[-0.79  5.93 -4.70  8.61  7.25 -1.21 -8.98  6.06 -4.17  6.00 -5.49  2.46
  6.31  8.39  3.33] -> C
[ 2.46 -8.97  6.31 -4.70  7.25  5.93 -4.17 -5.49  8.61  3.34  6.00 -8.98
  6.06 -1.21 -0.79] -> Z
[ 5.88 -1.96 -8.96 -3.79 -6.83  1.65 -8.96 -0.03 -6.00  8.46  6.28 -8.96
  5.88  2.71 -8.96] -> T
after: [2.71] => [-8.96]
all T: [-6.83] => 4
perm: [-8.98  3.34 -5.49 -1.21  6.00 -4.70 -8.97  6.06  2.46  8.61 -4.17  6.31
 -0.79  7.25  5.93] => Z
all T: [-8.96] => 2 6 11 14
after: [-3.79] => [-6.83]
asked: [ 2.46 -8.97  6.31 -4.70  7.25  5.93 -4.17 -5.49  8.61  3.34  6.00 -8.98
  6.06 -1.21 -0.79] => Z

[-0.53  4.76 -1.71  2.35 -9.50 -1.78  2.24]  F
[ 0.68 -2.26 -2.26 -2.26 -2.00  0.27  3.58]  J
[-1.44  0.05  4.71  1.33 -2.36 -2.34  3.65]  S
[-1.09  1.21  1.02 -0.06 -1.47 -0.82  0.78]  B
[-0.53 -1.78 -1.72  2.35  4.76 -9.50  2.24]  N
[ 2.63  1.37 -2.38  3.15 -5.66 -9.49  0.46]  U
after: [-2.38] => [3.15]
perm: [ 2.35 -9.50 -1.78  2.24 -0.53  4.76 -1.71] => F
all J: [-2.26] => 1 2 3

[-7.22 -1.10 -0.99 -4.74 -2.84] -> D
[-3.33 -0.88  0.37 -1.14 -1.66] -> M
[-4.35  1.30 -0.92 -7.61 -6.59] -> G
[-5.44 -1.10  0.89 -5.19 -2.90] -> Y
[-7.62 -0.92  1.30 -6.59 -4.35] -> H
[-2.02 -1.16  0.23  0.27  0.23] -> W
[-2.02 -1.16  0.27  0.24 -0.72] -> P
perm: [ 0.27  0.24 -0.72 -2.02 -1.16] => P
perm: [-4.35 -7.62 -0.92  1.30 -6.59] => H
all W: [0.23] => 2 4
perm: [-4.35 -6.59  1.30 -0.92 -7.62] => H

[-9.07 -0.12  0.24  1.10 -5.42  0.44  1.70 -1.45]  X
[-5.42 -9.07 -1.45  1.70 -0.12  0.44  1.09  0.24]  K
[ 1.39  1.93 -4.77 -2.45  1.73  1.42 -0.52 -3.71]  E
[-2.00  1.42  0.78 -0.94  1.67 -0.94  0.65  3.72]  Q
[ 0.93 -4.39  2.12  0.16  2.30 -0.21  1.37  0.64]  V
[-2.00  3.72  1.67  1.41 -0.94  0.65 -0.94  0.78]  A
all K: [1.09] => 6
all A: [0.65] => 5
perm: [-0.94  0.78 -2.00  3.72  1.67  1.41 -0.94  0.65] => A
after: [1.37] => [0.64]
perm: [-9.07 -5.42 -1.45 -0.12  0.24  0.44  1.10  1.70] => X

[ 1.59  0.89 -1.13  0.27  0.07  0.33 -0.40  0.66 -0.19 -2.42  1.59  0.28
  0.87  0.89  0.48  1.13  3.55 -2.30 -1.58 -0.51  1.59  0.89  0.89 -1.03
  2.07 -3.97  1.18  3.17] = vugo
[-1.76 -0.22 -1.13  0.27  0.07  0.33 -0.40  0.66 -0.19 -2.42  1.59  0.28
  0.87  1.12  0.48  1.13  3.55 -2.30 -1.58 -0.51 -1.17  0.89 -1.31 -0.53
 -1.26  0.36  0.90  1.58] = feg
[-0.83 -5.28  1.03 -3.89 -3.45 -2.39  3.42  1.62 -2.00  0.26  1.15  4.15
 -1.67  2.76 -0.51 -0.53  3.18  1.35  1.19 -1.59 -0.90 -0.34  1.31  1.29
 -0.61  1.38  2.72 -1.47] = semu
[ 3.17 -1.17  0.87  0.89 -0.19  2.07  0.66 -1.31 -3.97  1.18 -0.51  0.27
 -2.30 -1.03  1.12 -0.40  0.48 -1.76  0.07 -1.13  0.27 -2.42  0.33 -0.22
  3.55  1.13  1.59 -1.58] = Mulib
perm: [-1.58  1.59  1.13  3.55 -0.22  0.33 -2.42  0.27 -1.13  0.07 -1.76  0.48
 -0.40  1.12 -1.03 -2.30  0.27 -0.51  1.18 -3.97 -1.31  0.66  2.07 -0.19
  0.89  0.87 -1.17  3.17] => Mulib
perm: [ 3.17  1.18 -3.97  2.07 -1.03  0.89  0.89  1.59 -0.51 -1.58 -2.30  3.55
  1.13  0.48  0.89  0.87  0.28  1.59 -2.42 -0.19  0.66 -0.40  0.33  0.07
  0.27 -1.13  0.89  1.59] => vugo
all vugo: [1.59] => 0 10 20
asked: [ 3.17 -1.17  0.87  0.89 -0.19  2.07  0.66 -1.31 -3.97  1.18 -0.51  0.27
 -2.30 -1.03  1.12 -0.40  0.48 -1.76  0.07 -1.13  0.27 -2.42  0.33 -0.22
  3.55  1.13  1.59 -1.58] => Mulib
after: [1.03] => [-3.89]
after: [1.31] => [1.29]

[-5.39 -5.39  3.72  4.18  4.27] : pif
[-5.40  4.73  3.72  4.18 -8.49] : Dega
[ 3.72 -8.49  4.18  4.73 -5.39] : Rago
[-1.86 -1.86 -7.18  4.28  4.28] : Pelo
asked: [-1.86 -1.86 -7.18  4.28  4.28] => Pelo
perm: [ 4.28 -1.86 -1.86 -7.18  4.28] => Pelo
perm: [-5.39  4.73  4.18 -8.49  3.72] => Rago
all Pelo: [4.28] => 3 4
all pif: [4.27] => 4

[-2.94  4.39 -5.35 -2.45  1.05 -4.27 -0.73 -2.58 -6.49 -2.19  3.32  2.98
  0.05  1.01  0.82 -3.04 -1.34 -2.12 -0.89 -2.22 -2.63  2.18  2.56 -2.60
  0.39 -1.41  1.32 -0.32  1.77  2.23  1.21  1.98 -4.23 -2.03  4.43 -2.14
 -0.22 -1.28  3.25  0.04  2.68 -3.39 -4.72 -2.94  2.21  2.57 -4.49 -0.82
  0.07  1.21 -3.39 -4.32 -0.90  1.87 -3.66  3.24  0.53  2.62  3.66] = diz
[-2.18  2.51 -4.44 -1.10  0.31 -3.02 -0.54 -2.23 -4.85 -2.48  3.15  1.70
 -0.45  1.37  0.78 -2.30 -1.17 -1.85  0.49 -1.47 -2.61  1.39  2.15 -2.97
  1.09 -1.19  0.90 -0.91  1.89  1.21  1.14  1.06 -4.25 -2.56  3.33 -1.92
  0.40 -1.30  3.24 -0.60  1.66 -3.19 -3.36 -2.01  1.86  2.49 -4.79 -1.05
  0.98 -0.08 -2.12 -2.99 -0.83  2.03 -2.80  1.44  0.83  2.07  3.41] = Gar
[-1.87  2.59 -3.72 -0.84  1.19 -2.85  0.23 -1.48 -3.55 -2.19  2.66  1.35
  0.20  0.43  1.68 -1.69 -0.18 -1.96  0.19 -2.07 -2.05  1.41  2.08 -1.92
  0.87 -0.83  1.38  0.46  1.85  2.13  1.24  0.40 -4.05 -1.95  2.31 -0.67
  0.54 -2.08  2.89 -0.17  3.02 -2.75 -2.82 -1.22  1.60  1.63 -4.05 -1.00
  0.27  0.27 -2.99 -1.87 -0.37  1.10 -2.28  1.72  0.28  2.28  2.65] = gise
[ 5.61  0.29 -0.26 -1.99  1.20  3.27 -0.56  0.29  1.76 -1.35 -1.15 -1.55
  1.02 -0.15  1.34 -2.59  0.58 -1.35  0.33 -2.24 -0.69 -2.69  3.29 -0.53
  1.68  0.09  0.43  3.84  1.81 -0.13  2.76  2.20  3.97 -0.27 -1.99 -2.16
 -4.43  1.06  2.40  0.56  0.19 -2.00 -4.43 -3.35  1.46 -4.43 -1.47 -1.02
  0.16  0.88 -1.99 -5.47 -0.28  1.82 -2.48  3.33 -4.43  0.56  1.88] = vizos
[ 3.30 -1.89  3.24 -2.44 -0.26  1.64 -0.64  2.45  3.57  3.28 -3.07 -0.80
  0.00 -0.84 -1.89  1.46 -0.04  2.79 -2.55  1.78  2.39 -1.59 -1.71  2.83
 -2.68  0.45 -1.09  0.00 -3.21 -0.62 -0.12  0.78  5.97  3.01 -0.82  0.57
 -1.27  4.46 -2.66  1.51 -3.18  2.65  1.92 -0.80 -1.66 -2.56  5.47  1.08
 -1.31  0.65  2.38 -0.19  1.50 -1.92  2.30 -0.34 -1.73 -2.98 -3.60] = tuk
[-2.18  2.51 -4.44 -1.10  0.31 -3.02 -0.54 -2.23 -4.85 -2.48  3.15  1.70
 -0.45  1.28  0.78 -2.30 -1.17 -1.85  0.49 -1.47 -2.61  1.39  2.15 -2.97
  1.09 -1.19  0.90 -0.91  1.89  1.21  1.14  1.06 -4.25 -2.56  3.33 -1.92
  0.40 -1.30  3.24 -0.60  1.66 -3.19 -3.36 -2.01  1.86  2.49 -4.79 -1.05
  0.98 -0.08 -2.12 -2.99 -0.83  2.03 -2.80  1.44  0.83  2.07  3.41] = Ked
[-7.55 -3.76  2.66  3.67 -4.26 -4.22 -0.24 -0.05 -0.27  3.52 -0.65  1.04
 -2.30 -0.89 -4.92  4.48 -1.83  4.67 -0.88  5.96  3.31  3.71 -6.88  2.70
 -2.78 -0.99 -2.55 -7.45 -4.80 -1.81 -5.11 -2.71 -2.63  0.83 -0.32 -0.42
  1.57  2.94  0.08  1.64 -5.00  2.46 -2.18  2.16 -1.98 -0.85 -0.69  3.04
  0.82  2.58  1.46  2.35 -2.09  1.71 -1.85 -3.90 -1.59 -5.43  2.04] = dilu
[ 4.43  1.32  1.71 -2.55  2.35  2.36  0.45  1.88  2.13  0.97 -1.71  0.30
  1.02 -0.94  0.77  0.02  1.45  0.15 -1.80 -1.17  0.06 -2.24  1.28  1.14
 -1.33  1.20  0.08  3.31 -0.47  1.35  1.33  0.97  4.60  1.51 -0.79  1.05
 -0.93  1.26 -2.08  1.03  1.33  0.81  1.92 -1.28  0.36 -2.29  3.08 -0.12
 -1.78  0.21 -0.53 -0.18  1.54 -3.10  1.47  1.69 -1.70  0.56 -3.73] = leru
[-1.99 -4.43 -5.47  2.76  1.20 -1.55 -2.48 -1.47 -2.69  0.56 -0.13 -1.35
  0.33 -4.43 -0.56 -1.02  0.88  3.84  0.16 -2.24 -0.69 -4.43  1.76  1.82
 -0.26  1.06  1.88 -0.27  0.09  3.33 -0.15  3.97  1.02 -1.15  0.56  0.58
  5.61  1.81  2.20 -0.53 -2.16  2.40 -1.99 -0.28  0.43  0.29  3.29 -1.99
 -4.43  1.68 -1.35  3.27 -2.59  1.47  0.19  1.34  0.29 -2.00 -3.35] = fena
[ 5.61  0.29 -0.26 -1.99  1.20  3.27 -0.56  0.29  1.76 -1.35 -1.15 -1.55
  1.02 -0.15  1.34 -2.59  0.58 -1.35  0.33 -2.24 -0.69 -2.69  3.29 -0.53
  1.68  0.09  0.43  3.84  1.81 -0.13  2.76  2.20  3.97 -2.00 -0.49  0.57
 -1.65  0.00 -0.78 -0.82 -0.32  0.03  2.31 -0.88 -0.01  0.44  2.60 -1.48
 -0.23 -2.09  1.54 -1.56  1.16 -0.53  2.86  1.27  0.95  1.09 -2.37] = diben
[ 7.43 -4.77  2.57  4.00 -2.95  8.94  0.11  0.20  7.34 -2.47 -2.67 -6.32
  1.55  0.80  1.06 -2.00  0.21 -2.08  4.87 -0.72  0.99 -4.40  2.83 -0.99
  6.21  0.65 -0.29  3.07  3.18 -4.66  1.42  0.35  4.23 -0.71 -5.68  2.00
  0.08 -1.72 -1.76 -3.68 -3.64  1.74  7.68  3.90 -2.62  2.05  4.69 -1.70
  1.70 -5.67  6.57  3.84  1.73  1.19  7.47 -3.53  4.12  0.35 -2.30] = Nagu
[ 4.72  2.11  3.84 -1.13  5.52  4.27  2.91  3.51  4.57  0.55 -1.27  0.07
  2.65 -2.42  3.92  1.12  4.77 -1.08 -1.32 -2.60 -1.06 -3.04  0.46  2.27
 -1.61  2.62  0.88  6.37  0.23  2.48  1.66 -2.07  3.97  0.92 -3.02  2.56
  0.45 -1.80 -3.66  0.87  6.71 -0.02  3.51  0.02  1.01 -4.66  2.40  0.16
 -2.88  0.58 -3.89  2.87  1.57 -5.95  1.36  1.68 -3.23  2.43 -4.91] = famaz
after: [-0.67] => [0.54]
all vizos: [-1.99] => 3 34 50
perm: [ 1.88  0.56 -4.43  3.33 -2.48  1.82 -0.28 -5.47 -1.99  0.88  0.16 -1.02
 -1.47 -4.43  1.46 -3.35 -4.43 -2.00  0.19  0.56  2.40  1.06 -4.43 -2.16
 -1.99 -0.27  3.97  2.20  2.76 -0.13  1.81  3.84  0.43  0.09  1.68 -0.53
  3.29 -2.69 -0.69 -2.24  0.33 -1.35  0.58 -2.59  1.34 -0.15  1.02 -1.55
 -1.15 -1.35  1.76  0.29 -0.56  3.27  1.20 -1.99 -0.26  0.29  5.61] => vizos
perm: [ 1.68 -3.23  2.43 -4.91  4.72  2.11  3.84 -1.13  5.52  4.27  2.91  3.51
  4.57  0.55 -1.27  0.07  2.65 -2.42  3.92  1.12  4.77 -1.08 -1.32 -2.60
 -1.06 -3.04  0.46  2.27 -1.61  2.62  0.88  6.37  0.23  2.48  1.66 -2.07
  3.97  0.92 -3.02  2.56  0.45 -1.80 -3.66  0.87  6.71 -0.02  3.51  0.02
  1.01 -4.66  2.40  0.16 -2.88  0.58 -3.89  2.87  1.57 -5.95  1.36] => famaz

[ 0.85 -0.95  0.85  0.85  9.75]  falug
[1.08 1.02 1.50 1.63 3.74]  Lusup
[ 5.50  0.84  6.43 -4.62  2.43]  Gik
[0.99 1.43 1.44 0.29 5.25]  kogi
[-5.83  5.50  2.43  6.43 -4.61]  bok
[ 4.50 -0.95  2.59  3.91 -0.91]  nepi
perm: [ 2.43 -4.61 -5.83  6.43  5.50] => bok
perm: [ 4.50  3.91 -0.95  2.59 -0.91] => nepi
all falug: [0.85] => 0 2 3

[-5.21  7.33 -2.03  2.91 -6.66 -2.67] -> Defa
[ 0.94 -3.57  0.20  1.02 -2.09 -2.65] -> kovet
[-3.57  1.02  0.20  0.94 -2.66 -2.09] -> feni
[-0.68 -1.74 -0.48 -0.67 -2.82 -3.72] -> deg
[ 2.74  7.22 -1.99  2.74 -5.39 -2.61] -> Zuk
[-2.61  1.47  1.52  1.31 -0.83 -3.48] -> Tufiv
[-2.33  1.74  1.91  2.86 -0.77 -3.96] -> tuz
[-2.61  2.74  7.23  2.74 -5.39 -1.99] -> kozo
[-2.28  1.85  2.30  0.83 -2.27 -3.07] -> beru
[-3.02  1.76  2.85  2.12  1.76 -1.02] -> puv
after: [-2.28] => [1.85]
all puv: [2.85] => 2
all Zuk: [2.74] => 0 3
perm: [-1.99 -2.61  2.74 -5.39  2.74  7.22] => Zuk
perm: [ 1.02  0.20  0.94 -2.66 -2.09 -3.57] => feni

[-3.50  3.47  1.99  1.01] -> sem
[ 0.25 -2.96 -0.54  0.71] -> ladu
[1.99 1.98 1.98 1.98] -> fas
after: [-2.96] => [-0.54]
all fas: [1.98] => 1 2 3
all ladu: [-2.96] => 1
all ladu: [0.25] => 0

[-7.30 -2.83 -3.10 -5.39 -6.31  4.89  0.66  2.20  3.91  6.44  5.07  0.29
  3.85  2.54  4.54  3.51] -> foviv
[-7.08  0.57  2.42  1.51 -7.85  4.42  0.06  3.36  1.70  3.58 -0.87  1.41
  0.76  3.91  7.72  2.53] -> sime
[-4.66  0.26 -2.31  2.28 -4.15  1.50 -2.41  3.52  6.76 -5.40 -2.68 -3.20
  1.12 -5.62  1.17 -3.53] -> vel
[-7.35  0.47  2.07 -3.42 -7.78  4.30 -0.10  3.55  1.62  3.67 -0.72  1.12
  0.76  3.60  7.87  2.01] -> pumif
[-7.30 -2.83 -6.32 -5.39 -6.31  4.89  0.66  2.68  3.91  6.44  5.07  0.29
  3.85  2.54  4.54  3.51] -> Kenaz
[-2.31  2.28  1.12  1.50  1.17  6.76 -4.15 -3.53 -2.68  3.52 -2.40 -3.20
  0.26 -5.62 -5.40 -4.66] -> pon
asked: [-7.30 -2.83 -3.10 -5.39 -6.31  4.89  0.66  2.20  3.91  6.44  5.07  0.29
  3.85  2.54  4.54  3.51] => foviv
after: [1.70] => [3.58]
after: [-2.41] => [3.52]
perm: [-3.53  1.17 -5.62  1.12 -3.20 -2.68 -5.40  6.76  3.52 -2.41  1.50 -4.15
  2.28 -2.31  0.26 -4.66] => vel
after: [-0.10] => [3.55]
after: [-7.78] => [4.30]

[ 0.88  0.09 -0.80 -0.06  6.68 -0.84]  Puras
[ 0.09  0.73  0.72 -4.24  1.02  1.07]  pebit
[ 0.11  1.31 -0.36  0.26  2.98 -1.22]  Teda
[ 1.20  1.28  1.49 -4.25 -9.30 -1.71]  mil
[ 0.09  0.88 -0.06 -0.84  6.69 -0.80]  Dezo
[ 0.44  0.26 -0.36  1.33  2.09 -0.60]  dabev
[ 0.65 -1.78  0.11 -1.78 -9.30 -1.78]  gomaz
perm: [-0.80  6.69 -0.84 -0.06  0.88  0.09] => Dezo
all gomaz: [-1.78] => 1 3 5

